Q179: [123 106 119 146 126  77 150  98 150 123 119 118 135 166 127 135 126 105
 116]
Q809: [110 121 166  56  91  78  81 180 149 142  89 151 102 159 113 149 104 110
 136]
Q832: [110 121 166  56  91  78  81 180 149 142  89 151 102 159 113 149 104 110
 109]
Q832? => [110 121 166  56  91  78  81 180 149 142  89 151 102 159 113 149 104 110
 109]
next: [119 146 126  77 150  98] => [150 123]
Q179? => [123 106 119 146 126  77 150  98 150 123 119 118 135 166 127 135 126 105
 116]
[110 121 166  56  91  78  81 180 149 142  89 151 102 159 113 149 104 110
 109] => Q832

Q826: [125 177  89 115 141 151 144  86 127 147 130 132 142 108 136 131 100  62
 147 129 122 104 130 134  96 155 108 110 145  74 101 123 126]
Q623: [126 177  92 116 141 151 141  85 127 148 134 135 140 110 135 131 103  61
 148 129 118 104 130 130  97 151 111 110 148  79 102 123 126]
Q447: [125 177  90 115 141 151 142  85 127 148 132 133 141 109 136 131 101  62
 147 129 120 104 130 132  96 153 109 110 146  76 101 123 126]
Q283: [125 177  89 115 141 151 144  85 127 148 130 132 142 108 136 131 100  61
 148 128 122 105 130 134  96 155 108 110 145  74 102 123 126]
Q74: [123 177  88 123  73 154 151  88 126 147 122 126 144 105 136 131 100  65
 147 129 122 103 131 140  96 159 106 113 137  74 105 123 126]
Q720: [123 177  88 106 141 154 151  86 126 147 122 126 144 105 136 131 100  65
 147 129 122 113 131 140  96 159 106 113 137  74 105 123 126]
tail: [ 86 126 147] => [122 126 144 105 136 131 100  65 147 129 122 113 131 140  96 159 106 113
 137  74 105 123 126]
next: [151 111 110 148  79 102] => [123 126]
tail: [ 61 148 129] => [118 104 130 130  97 151 111 110 148  79 102 123 126]
places Q720: [106] => 4 27
tail: [110 145  74 102] => [123 126]
tail: [129 118 104] => [130 130  97 151 111 110 148  79 102 123 126]
places Q74: [74] => 30

Q874: [153 128 105 153 128]
Q295: [140 170 123 120 142]
Q746: [172  53  96 109 144]
Q725: [127 132 171 113 208]
Q10: [149 165  86 140 166]
Q82: [172  53  96 109 181]
Q537: [170 140  85 142 134]
Q874? => [153 128 105 153 128]
loc: [86] => Q10, 3
places Q874: [128] => 2 5
next: [170 140] => [ 85 142]
places Q725: [208] => 5
Q82? => [172  53  96 109 181]

Q458: [135 159 155 135 164  76 173 124  69]
Q578: [133 132 125 126 153 100 133 144  81]
Q390: [135 159 155 135 163 101 133 167 102]
Q568: [131 132 132 128 160  84 189 155  86]
tail: [135 159 155 135 163] => [101 133 167 102]
loc: [101] => Q390, 6
places Q568: [132] => 2 3
Q568? => [131 132 132 128 160  84 189 155  86]
next: [135 159 155 135 163 101] => [133 167]
loc: [125] => Q578, 3
tail: [100 133] => [144  81]

Q626: [139 129 135 126 131  81  85  84 140 105  79 136  89 125]
Q2: [128 143 115 108 159  81  84  84 140 105 130 155 129 142]
Q267: [137 119 124 121 106 176 172 175 121 197 156 117 123 145]
Q263: [154 122 149 152 142 127 125 122 125 145 122 128 123 112]
Q744: [101 110 127 145  97 142 136 129 110 136 138 100 133 106]
Q250: [137 119 124 121 106 176 172 175 106 197 156 117 178 121]
loc: [100] => Q744, 12
next: [110 127 145  97 142] => [136 129]
tail: [ 81  85  84 140 105] => [ 79 136  89 125]
tail: [110 136] => [138 100 133 106]
[154 122 149 152 142 127 125 122 125 145 122 128 123 112] => Q263

Q475: [184  67 184  78  72 189  74  70  74 188  75  74  72  70  71  67  69 185
  71 195 188]
Q745: [190 179  78  70 188  76 182  71 186 185  76  70  70  67  67 182  65  68
  70 188 187]
Q624: [185 185  78  67 184  67 184  78  72 189  74  70  72  67  69 185  71  74
  74 189 186]
[184  67 184  78  72 189  74  70  74 188  75  74  72  70  71  67  69 185
  71 195 188] => Q475
Q745? => [190 179  78  70 188  76 182  71 186 185  76  70  70  67  67 182  65  68
  70 188 187]
places Q475: [71] => 15 19
next: [ 70  72  67  69 185  71  74] => [ 74 189]
next: [184  67 184  78  72 189  74  70  72] => [67 69]

Q167: [179 161 112 149]
Q422: [102 209 141 210]
Q925: [134 117 153 153]
Q899: [179 161 111 149]
Q205: [122 172 140 134]
Q851: [136 136 116 109]
Q763: [136 137  72 160]
Q706: [161 162 166  90]
[161 162 166  90] => Q706
tail: [136 137] => [ 72 160]
tail: [179 161 111] => [149]

Q55: [117 116 137 119 127 128 132 114 144 128 129 130 141 137 122 135 130 141
 126 124 150 120 127 127 132 135 121 107 119 144 131 116 125 125 125 127
 136 115 132 134 127 131 112 113 127 119 133 124 127 150 138 128 128 122
 121 112 125 122 122 127 129 121]
Q649: [124 113 126 120  97 120 133 127 119 127 128 127 140 140 141 120 130 127
 132 137 131 130 130 130 137 106 120 141 131 123 126 123 153 131 133 120
 123 129 128 125 125 132 109 128 148 128 130 127 141 127 134 132 118 119
 122 132 134 127 127 116 146 142]
Q336: [126 134 124 142 123 128 128 135 121 132 111 128 138 126 132 121 132 133
 126 123 115 121 129 125 133 136 134 142 123 124 129 123 127 137 132 135
 131 120 130 134 119 140 148 126 132 126 132 125 133 140 129 115 151 132
 145 133 135 116 146 134 125 130]
Q14: [123 103 144 123 129 137 133 108 144 164 141 158 123 113 112 119 100 135
 120 115 121 124 142 182 101  84  92 100 179 144 211 151 121 134 107 149
 136 164 147  98 160 155 122 125 112 128 131 133 124 117 135 160 101 122
 110 174 133 121 121  96  99 132]
Q277: [129 137 129 131 130 126 130 131 123 131 130 129 122 129 131 134 128 130
 127 134 122 125 130 137 130 126 125 130 126 124 125 125 123 129 124 131
 129 128 130 122 125 128 134 126 130 137 129 131 130 132 128 123 128 137
 127 133 121 123 121 113 115 132]
Q55? => [117 116 137 119 127 128 132 114 144 128 129 130 141 137 122 135 130 141
 126 124 150 120 127 127 132 135 121 107 119 144 131 116 125 125 125 127
 136 115 132 134 127 131 112 113 127 119 133 124 127 150 138 128 128 122
 121 112 125 122 122 127 129 121]
places Q277: [122] => 13 21 40

Q383: [197  66 109 146]
Q675: [135 146 109 136]
Q399: [ 67 126  83 134]
Q802: [135 146  77 136]
loc: [66] => Q383, 2
Q802? => [135 146  77 136]
[135 146  77 136] => Q802

Q766: [108 152 123 180 108 126 140 116]
Q415: [103 132 100 108 157  89 178 137]
Q747: [ 93 135 118 128 157  90 178 137]
Q654: [147 142 153  88 120 115 102 114]
Q42: [130 121  82 136 162  91 193  76]
Q730: [141 171 132 156 147  55 102 152]
Q428: [167 141 110 106 149 131 122 138]
Q665: [104 156 147 140 143  79 128 153]
Q879: [167 141 110 106 149 131 122 118]
Q730? => [141 171 132 156 147  55 102 152]
tail: [108 152 123 180 108] => [126 140 116]

Q682: [144 168 122  53 100 192]
Q24: [ 99 169 145 167 153  79]
Q670: [144 168 122 166 100 192]
loc: [167] => Q24, 4
loc: [145] => Q24, 3

